Below are the code and all the weights of a small trained network. Each question names an input and a class and asks about switching units off, where a switched-off unit gives its printed mean instead of its output.

import numpy as np


def w(rows, s, z=0):
    codes = np.array(rows[::2]) - 128.0
    scale = np.full(codes.shape[1], s)
    scale[-1] = z or s
    return codes * scale


def f(y):
    return y / 2 * (1 + np.tanh(0.7978845608 * (y + 0.044715 * y**3)))


def log_softmax(a):
    a = a - a.max(-1, keepdims=True)
    return a - np.log(np.exp(a).sum(-1, keepdims=True))


def net(x, mask):
    res = np.array(x, float).reshape(1, 5) / 4 @ E
    y = f(res @ A[0][:, :-1].T + A[0][:, -1])
    res = res + np.where(mask, y, B[0][:, -1]) @ B[0][:, :-1]
    return log_softmax(res[-1] @ U[:, :-1].T + U[:, -1])


A, B = {}, {}
E = w([
[80,89,117],'x0',
[91,40,250],'x1',
[236,135,137],'x2',
[42,248,108],'x3',
[43,2,73],'x4',
],0.0073)
A[0] = w([
[140,169,53,157],'neuron 1',
[173,99,78,246],'neuron 2',
[132,69,98,124],'neuron 3',
[80,154,132,94],'neuron 4',
[58,145,148,79],'neuron 5',
[188,147,166,157],'neuron 6',
[141,173,247,127],'neuron 7',
[78,65,127,253],'neuron 8',
[118,66,100,142],'neuron 9',
[74,157,73,47],'neuron 10',
[174,170,59,98],'neuron 11',
[153,54,160,238],'neuron 12',
[173,85,115,123],'neuron 13',
],0.015,0.0033)
B[0] = w([
[20,144,94,230],'neuron 1',
[135,181,137,215],'neuron 2',
[108,129,181,195],'neuron 3',
[170,79,154,162],'neuron 4',
[202,85,164,180],'neuron 5',
[137,79,146,211],'neuron 6',
[8,48,223,228],'neuron 7',
[208,148,116,254],'neuron 8',
[135,121,171,207],'neuron 9',
[123,64,114,187],'neuron 10',
[56,171,68,235],'neuron 11',
[189,190,85,245],'neuron 12',
[148,165,123,183],'neuron 13',
],0.017,0.0082)
U = w([
[228,233,246,204],'0',
[128,150,97,8],'1',
[93,235,37,150],'2',
[135,169,132,1],'3',
[71,67,119,219],'4',
[122,115,202,127],'5',
[178,1,35,114],'6',
],0.0099,0.0082)

Each question gives the input, the list of numbers given to net, and the class t.
The units are the neurons (one row each of A and B). Each row of codes is followed by its name. A weight is (code - 128) times the scale printed after its matrix; where a second scale follows, it is the last column's (A, B and U).
mask holds one flag per neuron, in row order. A switched-off neuron (its flag False) gives its mean, the last column of its row in B, instead of its output. The means were averaged over made-up inputs and are rounded, as every weight is.
A unit's drop is (log p(t) with every unit on - log p(t) with that unit switched off) / (log p(t) with every unit on - log p(t) with every unit switched off).
The circuit of an input: a set's keep is (log p(t) with only the set's units on - log p(t) with every unit switched off) / (log p(t) with every unit on - log p(t) with every unit switched off). Starting from the 12 units with the biggest drops (on a tie, the unit counted first), units are removed one at a time, each time the one whose removal leaves the highest keep (on an exact tie, the one counted first), for as long as the keep stays at least 0.8.
circuit, biggest first: the units of the circuit, biggest drop first
most important unit: the unit with the biggest drop
k most important neurons: the k neurons with the biggest drops, biggest first
drop of u: that unit's drop, to one decimal
input [5,7,4,-3,-1], class 0: circuit, biggest first	neuron 12
input [4,6,-8,8,-8], class 5: circuit, biggest first	neuron 5; neuron 7
input [-5,6,8,8,1], class 5: 2 most important neurons	neuron 1; neuron 11
input [-4,7,-3,8,-5], class 5: circuit, biggest first	neuron 7; neuron 5
input [-3,0,5,-2,-4], class 4: circuit, biggest first	neuron 7; neuron 8
input [0,8,-2,4,-4], class 5: circuit, biggest first	neuron 7; neuron 1
input [-2,-4,-4,-8,0], class 0: 2 most important neurons	neuron 1; neuron 11
input [-7,4,3,0,-2], class 5: 4 most important neurons	neuron 7; neuron 1; neuron 11; neuron 10
input [3,2,5,-5,-7], class 5: 2 most important neurons	neuron 7; neuron 8
input [-5,-4,8,7,-8], class 4: 2 most important neurons	neuron 7; neuron 6
input [-2,0,0,-6,7], class 0: drop of neuron 5	0.0
input [8,2,-8,4,0], class 6: drop of neuron 10	0.1
input [1,3,-5,3,2], class 6: drop of neuron 3	0.1
input [-2,-6,4,-8,1], class 2: most important unit	neuron 11
